Here is a tiny trained network, its code and every weight. The questions are about switching its units off for an input and a class, where a switched-off unit gives its printed mean instead of its output.

import numpy as np


def w(rows, s, z=0):
    codes = np.array(rows[::2]) - 128.0
    scale = np.full(codes.shape[1], s)
    scale[-1] = z or s
    return codes * scale


def norm(h):
    return h / np.sqrt((h * h).mean(-1, keepdims=True) + 1e-5)


def f(y):
    return y / 2 * (1 + np.tanh(0.7978845608 * (y + 0.044715 * y**3)))


def log_softmax(a):
    a = a - a.max(-1, keepdims=True)
    return a - np.log(np.exp(a).sum(-1, keepdims=True))


def net(x, mask):
    res = np.array(x, float).reshape(1, 4) / 4 @ E
    u = 0
    for l in range(4):
        y = f(norm(res) @ A[l][:, :-1].T + A[l][:, -1])
        res = res + np.where(mask[u : u + 8], y, B[l][:, -1]) @ B[l][:, :-1]
        u += 8
    return log_softmax(norm(res)[-1] @ U[:, :-1].T + U[:, -1])


A, B = {}, {}
E = w([
[145,93,49,115,179,169,95,116,121,137,146,127],'x0',
[128,127,128,129,130,128,127,129,129,130,129,129],'x1',
[166,169,124,8,137,154,158,70,217,125,202,143],'x2',
[180,121,156,131,73,109,36,131,144,58,143,197],'x3',
],0.0013)
A[0] = w([
[87,163,173,80,117,86,186,119,163,179,138,110,55],'0.n0',
[123,132,113,147,134,110,133,100,149,123,117,136,125],'0.n1',
[126,138,145,126,138,132,104,114,123,136,122,115,129],'0.n2',
[175,138,177,71,86,137,107,121,169,88,177,160,15],'0.n3',
[77,176,200,186,43,55,151,189,80,111,62,88,36],'0.n4',
[54,107,115,203,171,119,187,158,45,205,47,2,85],'0.n5',
[72,172,139,70,161,133,227,115,186,184,147,110,57],'0.n6',
[120,79,132,208,100,69,29,167,82,75,71,228,1],'0.n7',
],0.0019,0.00065)
B[0] = w([
[168,176,131,102,92,146,149,97,74,93,54,112,144],'0.n0',
[123,126,127,121,137,130,144,133,116,122,136,129,128],'0.n1',
[136,118,122,125,120,124,136,147,127,128,120,128,128],'0.n2',
[92,143,69,126,120,68,168,130,159,128,124,129,151],'0.n3',
[153,67,182,92,166,133,160,107,175,195,167,143,186],'0.n4',
[101,144,91,120,122,83,138,123,177,126,128,250,251],'0.n5',
[203,157,168,142,105,155,131,104,62,101,57,55,179],'0.n6',
[147,150,155,127,128,203,147,122,105,106,124,14,210],'0.n7',
],0.0018,0.0021)
A[1] = w([
[110,79,154,125,131,130,76,115,133,126,116,57,36],'1.n0',
[124,70,45,180,170,173,82,164,58,128,116,139,64],'1.n1',
[98,118,93,136,148,148,138,143,133,198,149,204,54],'1.n2',
[83,84,90,145,172,118,144,164,105,191,134,175,2],'1.n3',
[143,134,79,172,112,153,95,163,101,133,136,151,121],'1.n4',
[117,130,2,115,177,151,142,108,131,148,110,162,136],'1.n5',
[145,134,190,108,88,139,93,139,170,97,154,82,59],'1.n6',
[133,136,104,78,196,170,155,94,116,164,122,51,45],'1.n7',
],0.0026,0.00064)
B[1] = w([
[153,169,180,143,148,186,157,160,89,83,152,129,115],'1.n0',
[120,226,83,52,112,147,115,54,132,10,99,35,245],'1.n1',
[121,125,119,201,127,47,74,85,161,159,138,116,165],'1.n2',
[79,137,108,151,101,33,102,54,196,139,100,102,180],'1.n3',
[123,155,90,89,175,156,135,99,141,96,84,73,156],'1.n4',
[134,104,49,241,71,119,57,183,153,112,254,124,252],'1.n5',
[40,154,47,204,151,125,178,115,93,111,145,105,165],'1.n6',
[222,61,181,141,23,146,62,150,157,136,193,54,187],'1.n7',
],0.0015,0.0014)
A[2] = w([
[45,67,248,225,112,136,126,197,74,98,83,120,3],'2.n0',
[153,101,124,128,94,98,128,202,129,133,120,102,169],'2.n1',
[114,146,139,100,159,159,180,131,135,139,145,69,105],'2.n2',
[202,193,192,21,89,96,174,122,170,112,156,201,20],'2.n3',
[173,160,95,44,154,241,39,31,139,38,174,41,164],'2.n4',
[174,109,115,163,36,102,131,214,65,153,107,105,227],'2.n5',
[113,131,177,88,122,156,174,131,111,102,129,51,114],'2.n6',
[223,90,106,102,102,183,33,132,97,120,115,107,6],'2.n7',
],0.0018,0.00052)
B[2] = w([
[234,170,109,89,133,160,131,151,138,179,234,185,157],'2.n0',
[133,117,138,74,135,145,143,53,144,104,157,136,132],'2.n1',
[154,141,148,145,82,145,66,88,119,91,88,160,130],'2.n2',
[35,128,70,191,128,127,141,142,97,96,76,92,172],'2.n3',
[113,69,217,159,187,116,118,170,51,190,63,151,250],'2.n4',
[138,147,146,5,150,153,133,63,191,113,161,113,145],'2.n5',
[170,192,123,152,85,171,96,93,106,109,91,129,141],'2.n6',
[104,58,186,103,182,139,171,138,119,163,105,118,148],'2.n7',
],0.0017,0.0022)
A[3] = w([
[236,176,248,123,77,160,169,157,104,135,198,138,3],'3.n0',
[212,154,182,175,104,157,104,144,122,134,205,195,15],'3.n1',
[189,35,112,103,148,189,92,139,127,179,185,100,80],'3.n2',
[9,185,148,109,98,32,172,141,155,63,97,251,8],'3.n3',
[132,139,132,107,114,69,193,117,229,199,198,200,64],'3.n4',
[150,141,122,70,138,125,109,80,173,110,135,186,15],'3.n5',
[92,120,177,158,162,65,190,130,152,240,70,210,14],'3.n6',
[117,50,54,108,212,99,43,159,153,122,181,246,37],'3.n7',
],0.0022,0.00066)
B[3] = w([
[114,197,16,175,119,76,128,136,151,124,140,159,240],'3.n0',
[156,154,98,140,153,94,115,159,99,172,171,137,156],'3.n1',
[135,75,168,110,120,134,123,160,146,152,164,157,219],'3.n2',
[126,41,186,112,123,107,80,153,167,138,200,83,251],'3.n3',
[127,121,169,153,162,143,72,144,54,84,79,117,202],'3.n4',
[77,100,120,202,135,128,150,155,101,147,118,111,109],'3.n5',
[159,89,161,64,163,160,84,66,47,167,106,177,176],'3.n6',
[96,219,101,97,126,163,252,115,119,133,64,176,245],'3.n7',
],0.0025,0.0012)
U = w([
[121,67,229,120,180,73,82,65,46,217,73,200,252],'0',
[208,231,108,208,122,82,92,205,103,133,221,194,174],'1',
[175,242,153,82,45,136,224,60,132,129,51,64,73],'2',
[62,76,220,100,65,59,106,164,211,40,203,104,67],'3',
[36,118,2,200,158,73,94,62,186,139,88,97,179],'4',
[155,121,144,146,205,225,53,169,45,31,51,77,72],'5',
[211,28,108,87,118,192,125,154,191,216,224,74,50],'6',
[78,134,92,50,172,197,235,169,162,103,112,247,131],'7',
],0.0077,0.00049)

Each question gives the input, the list of numbers given to net, and the class t.
The units are the neurons (one row each of A and B). Each row of codes is followed by its name. A weight is (code - 128) times the scale printed after its matrix; where a second scale follows, it is the last column's (A, B and U).
mask holds one flag per neuron, layer by layer. A switched-off neuron (its flag False) gives its mean, the last column of its row in B, instead of its output. The means were averaged over made-up inputs and are rounded, as every weight is.
A unit's drop is (log p(t) with every unit on - log p(t) with that unit switched off) / (log p(t) with every unit on - log p(t) with every unit switched off).
The circuit of an input: a set's keep is (log p(t) with only the set's units on - log p(t) with every unit switched off) / (log p(t) with every unit on - log p(t) with every unit switched off). Starting from the 12 units with the biggest drops (on a tie, the unit counted first), units are removed one at a time, each time the one whose removal leaves the highest keep (on an exact tie, the one counted first), for as long as the keep stays at least 0.8.
units of the circuit, in order: the units of the circuit, biggest drop first
k most important neurons: the k neurons with the biggest drops, biggest first
k most important neurons of layer l: the k neurons of layer l with the biggest drops, biggest first
input [2,0,0,8], class 5: 2 most important neurons of layer 1 => 1.n5; 1.n4
input [-7,2,-8,3], class 1: 2 most important neurons => 2.n0; 0.n7
input [-1,-4,-8,5], class 1: most important neuron of layer 0 => 0.n4
input [8,5,1,7], class 7: 2 most important neurons of layer 3 => 3.n7; 3.n4
input [0,-7,-7,-5], class 0: units of the circuit, in order => 3.n6; 0.n5
input [-8,-6,-4,1], class 1: 2 most important neurons of layer 0 => 0.n7; 0.n3
input [-5,-5,0,8], class 1: 2 most important neurons of layer 0 => 0.n5; 0.n7
input [0,5,7,3], class 3: 2 most important neurons => 3.n3; 2.n3
input [-5,7,0,7], class 1: 2 most important neurons => 0.n5; 2.n0
input [0,4,7,-1], class 2: 2 most important neurons => 0.n6; 0.n5
input [5,5,2,2], class 7: 2 most important neurons => 3.n7; 0.n7
input [-1,-5,8,0], class 2: units of the circuit, in order => 0.n5; 0.n6; 3.n3
input [-8,-8,-2,-7], class 0: 2 most important neurons => 0.n5; 3.n6
input [0,0,-8,-3], class 0: most important neuron of layer 1 => 1.n6
input [0,-2,-4,3], class 1: 2 most important neurons of layer 2 => 2.n0; 2.n3
input [-2,-2,6,1], class 3: 2 most important neurons of layer 0 => 0.n7; 0.n3
input [5,1,2,1], class 7: 4 most important neurons => 3.n7; 0.n7; 0.n6; 3.n3
input [-1,3,-8,3], class 1: 2 most important neurons of layer 0 => 0.n7; 0.n4
input [0,8,7,-2], class 2: 4 most important neurons => 0.n6; 3.n3; 0.n0; 2.n0
input [7,-8,1,5], class 7: units of the circuit, in order => 3.n7
input [-1,2,-1,-4], class 0: 2 most important neurons => 0.n5; 3.n6
input [2,-2,1,8], class 7: 3 most important neurons of layer 0 => 0.n6; 0.n3; 0.n0
